Here is a tiny trained network, its code and every weight. The questions are about switching its units off for an input and a target symbol, where a switched-off unit gives its printed mean instead of its output.

import numpy as np


def w(rows, s, z=0):
    codes = np.array(rows[::2]) - 128.0
    scale = np.full(codes.shape[1], s)
    scale[-1] = z or s
    return codes * scale


def f(y):
    return np.maximum(y, 0)


def softmax(a):
    e = np.exp(a - a.max(-1, keepdims=True))
    return e / e.sum(-1, keepdims=True)


def log_softmax(a):
    a = a - a.max(-1, keepdims=True)
    return a - np.log(np.exp(a).sum(-1, keepdims=True))


def net(x, mask):
    ids = ['δητφψω'.index(c) for c in x.split()]
    T = len(ids)
    res = E[ids] + P[:T]
    u = 0
    for l in range(2):
        r = res
        for j in range(2):
            rows = slice(2 * j, 2 * j + 2)
            q, k, v = (r @ M[l][rows].T for M in (Q, K, V))
            z = softmax(np.where(np.tri(T) > 0, q @ k.T / 2**0.5, -1e9)) @ v
            o = O[l][rows]
            res = res + np.where(mask[u + j], z, o[:, -1]) @ o[:, :-1]
        u += 2
        y = f(res @ A[l][:, :-1].T + A[l][:, -1])
        res = res + np.where(mask[u : u + 12], y, B[l][:, -1]) @ B[l][:, :-1]
        u += 12
    return log_softmax(res[-1] @ U[:, :-1].T + U[:, -1])


Q, K, V, O, A, B = {}, {}, {}, {}, {}, {}
E = w([
[105,212,210],'δ',
[88,83,219],'η',
[135,104,34],'τ',
[66,216,192],'φ',
[191,1,181],'ψ',
[121,212,62],'ω',
],0.013)
P = w([
[3,116,90],'0',
[138,141,74],'1',
[185,208,101],'2',
[157,124,218],'3',
[65,145,254],'4',
[191,206,116],'5',
[162,119,226],'6',
[134,125,107],'7',
[193,204,129],'8',
[156,120,218],'9',
[123,128,94],'10',
[188,204,118],'11',
[158,115,215],'12',
],0.0087)
Q[0] = w([
[33,117,50],'L0H0',
[250,153,101],'L0H0',
[117,136,63],'L0H1',
[53,99,176],'L0H1',
],0.015)
K[0] = w([
[85,158,28],'L0H0',
[97,56,252],'L0H0',
[136,97,156],'L0H1',
[71,133,98],'L0H1',
],0.023)
V[0] = w([
[46,107,193],'L0H0',
[170,106,190],'L0H0',
[138,183,85],'L0H1',
[253,195,163],'L0H1',
],0.0044)
O[0] = w([
[111,133,52,250],'L0H0',
[55,172,66,173],'L0H0',
[122,199,151,151],'L0H1',
[252,153,129,62],'L0H1',
],0.0041,0.002)
A[0] = w([
[145,95,55,135],'L0N0',
[183,161,178,9],'L0N1',
[99,73,114,6],'L0N2',
[92,157,9,88],'L0N3',
[134,47,110,254],'L0N4',
[111,95,150,53],'L0N5',
[171,176,133,190],'L0N6',
[249,165,98,41],'L0N7',
[112,85,141,43],'L0N8',
[116,94,154,37],'L0N9',
[162,161,44,145],'L0N10',
[162,129,121,64],'L0N11',
],0.013,0.004)
B[0] = w([
[208,93,144,195],'L0N0',
[184,131,30,176],'L0N1',
[121,79,165,141],'L0N2',
[149,109,204,253],'L0N3',
[96,209,186,243],'L0N4',
[122,155,101,169],'L0N5',
[74,117,189,239],'L0N6',
[251,137,174,188],'L0N7',
[109,134,124,161],'L0N8',
[145,154,95,168],'L0N9',
[162,170,55,243],'L0N10',
[154,113,135,131],'L0N11',
],0.02,0.0042)
Q[1] = w([
[250,175,198],'L1H0',
[131,95,16],'L1H0',
[116,150,179],'L1H1',
[127,100,239],'L1H1',
],0.018)
K[1] = w([
[89,63,24],'L1H0',
[250,125,116],'L1H0',
[136,172,119],'L1H1',
[106,50,179],'L1H1',
],0.022)
V[1] = w([
[183,51,254],'L1H0',
[63,107,93],'L1H0',
[195,163,121],'L1H1',
[108,6,176],'L1H1',
],0.0064)
O[1] = w([
[235,194,81,174],'L1H0',
[83,60,91,250],'L1H0',
[104,200,156,17],'L1H1',
[111,50,3,163],'L1H1',
],0.0048,0.0026)
A[1] = w([
[131,96,67,135],'L1N0',
[170,129,74,63],'L1N1',
[156,176,103,161],'L1N2',
[133,7,198,253],'L1N3',
[121,249,99,70],'L1N4',
[49,208,21,76],'L1N5',
[155,109,195,88],'L1N6',
[93,108,181,124],'L1N7',
[192,53,67,86],'L1N8',
[62,176,134,121],'L1N9',
[64,52,69,59],'L1N10',
[124,108,163,239],'L1N11',
],0.013,0.0049)
B[1] = w([
[144,122,172,128],'L1N0',
[104,88,86,173],'L1N1',
[91,189,141,231],'L1N2',
[129,234,69,200],'L1N3',
[102,49,139,232],'L1N4',
[4,51,62,148],'L1N5',
[160,44,135,254],'L1N6',
[153,118,53,213],'L1N7',
[78,140,100,178],'L1N8',
[240,130,137,236],'L1N9',
[252,85,186,133],'L1N10',
[55,140,127,236],'L1N11',
],0.019,0.0077)
U = w([
[200,214,202,70],'δ',
[78,239,100,205],'η',
[2,31,60,92],'τ',
[168,85,42,42],'φ',
[4,161,249,254],'ψ',
[180,54,160,72],'ω',
],0.0053,0.0046)

Each question gives the input, a string of symbols that net reads in full, and the target symbol t.
The units are the heads (2 rows each of Q, K, V and O) and the neurons (one row each of A and B). Each row of codes is followed by its name. A weight is (code - 128) times the scale printed after its matrix; where a second scale follows, it is the last column's (O, A, B and U).
mask holds one flag per unit, layer by layer, with each layer's heads first. A switched-off unit (its flag False) gives its mean, the last column of its rows in O or B, instead of its output. The means were averaged over made-up inputs and are rounded, as every weight is.
A unit's drop is (log p(t) with every unit on - log p(t) with that unit switched off) / (log p(t) with every unit on - log p(t) with every unit switched off).
The circuit of an input: a set's keep is (log p(t) with only the set's units on - log p(t) with every unit switched off) / (log p(t) with every unit on - log p(t) with every unit switched off). Starting from the 12 units with the biggest drops (on a tie, the unit counted first), units are removed one at a time, each time the one whose removal leaves the highest keep (on an exact tie, the one counted first), for as long as the keep stays at least 0.8.
units of the circuit, in order: the units of the circuit, biggest drop first
k most important neurons of layer l: the k neurons of layer l with the biggest drops, biggest first
which heads matter: for each layer, one digit per head in row order, 1 if its drop is at least 0.15 and else 0, layers parted by /
drop when u is switched off: that unit's drop, to one decimal
input ω η η ω φ η η δ ψ ω η η, target η: units of the circuit, in order : L0N10, L1N3
input η φ ω ω τ, target η: units of the circuit, in order : L0N10, L1N3
input ω η ψ φ, target ω: 2 most important neurons of layer 1 : L1N9, L1N3
input η τ δ ψ η, target η: units of the circuit, in order : L1N3
input τ η η η η δ η δ η ψ δ, target τ: units of the circuit, in order : L0N3, L0N7, L1N5
input η τ τ η η ω η η ω, target ω: 2 most important neurons of layer 0 : L0N10, L0N3
input ω η η δ ω η φ τ ψ, target δ: units of the circuit, in order : L0N7, L0N4
input η ω η η η φ, target τ: which heads matter : 00 / 00
input ω ω φ δ η δ ψ τ, target ω: units of the circuit, in order : L0N0, L0N3
input ψ ψ τ η η δ η η δ δ ω δ τ, target ψ: units of the circuit, in order : L0N4, L1N7
input η η ω η ω η ω ω τ ψ, target ψ: which heads matter : 01 / 00
input η φ δ δ τ, target η: units of the circuit, in order : L0N10, L1N3, L1N4
input τ ω τ ω δ τ η η τ ψ, target ψ: 2 most important neurons of layer 0 : L0N4, L0N6
input τ τ ω τ ω, target τ: which heads matter : 01 / 01
input τ η ω η η, target τ: most important neuron of layer 0 : L0N9
input ψ τ δ ω, target ψ: which heads matter : 00 / 00
input δ ω φ δ ω η η ω τ η τ, target δ: which heads matter : 00 / 10
input η ω δ η τ φ, target τ: 3 most important neurons of layer 0 : L0N3, L0N7, L0N0
input η τ ω ω τ ψ, target δ: 4 most important neurons of layer 0 : L0N4, L0N7, L0N6, L0N10
input φ η η φ τ δ η η η η ω η τ, target ψ: most important neuron of layer 0 : L0N4
input τ η ψ ω η, target τ: 2 most important neurons of layer 0 : L0N5, L0N3
input ω η ω φ δ ω ω, target ψ: 3 most important neurons of layer 0 : L0N3, L0N10, L0N0
input η φ τ φ δ η η ψ, target η: 4 most important neurons of layer 0 : L0N10, L0N0, L0N2, L0N7
input τ τ δ, target ψ: 2 most important neurons of layer 0 : L0N0, L0N1
input ω ω η ψ τ τ δ τ, target ω: 3 most important neurons of layer 0 : L0N4, L0N10, L0N0
input δ ω τ η η ω, target ω: drop when L0N7 is switched off : 0.4
input δ η η ω η φ η η ω φ τ, target δ: drop when L1H1 is switched off : 0.1
input τ η φ τ η η ω η η ω δ, target τ: drop when L0N1 is switched off : 0.2
input ω ω η τ φ, target ω: drop when L1N2 is switched off : 0.2
input τ ω δ, target ψ: most important neuron of layer 0 : L0N0
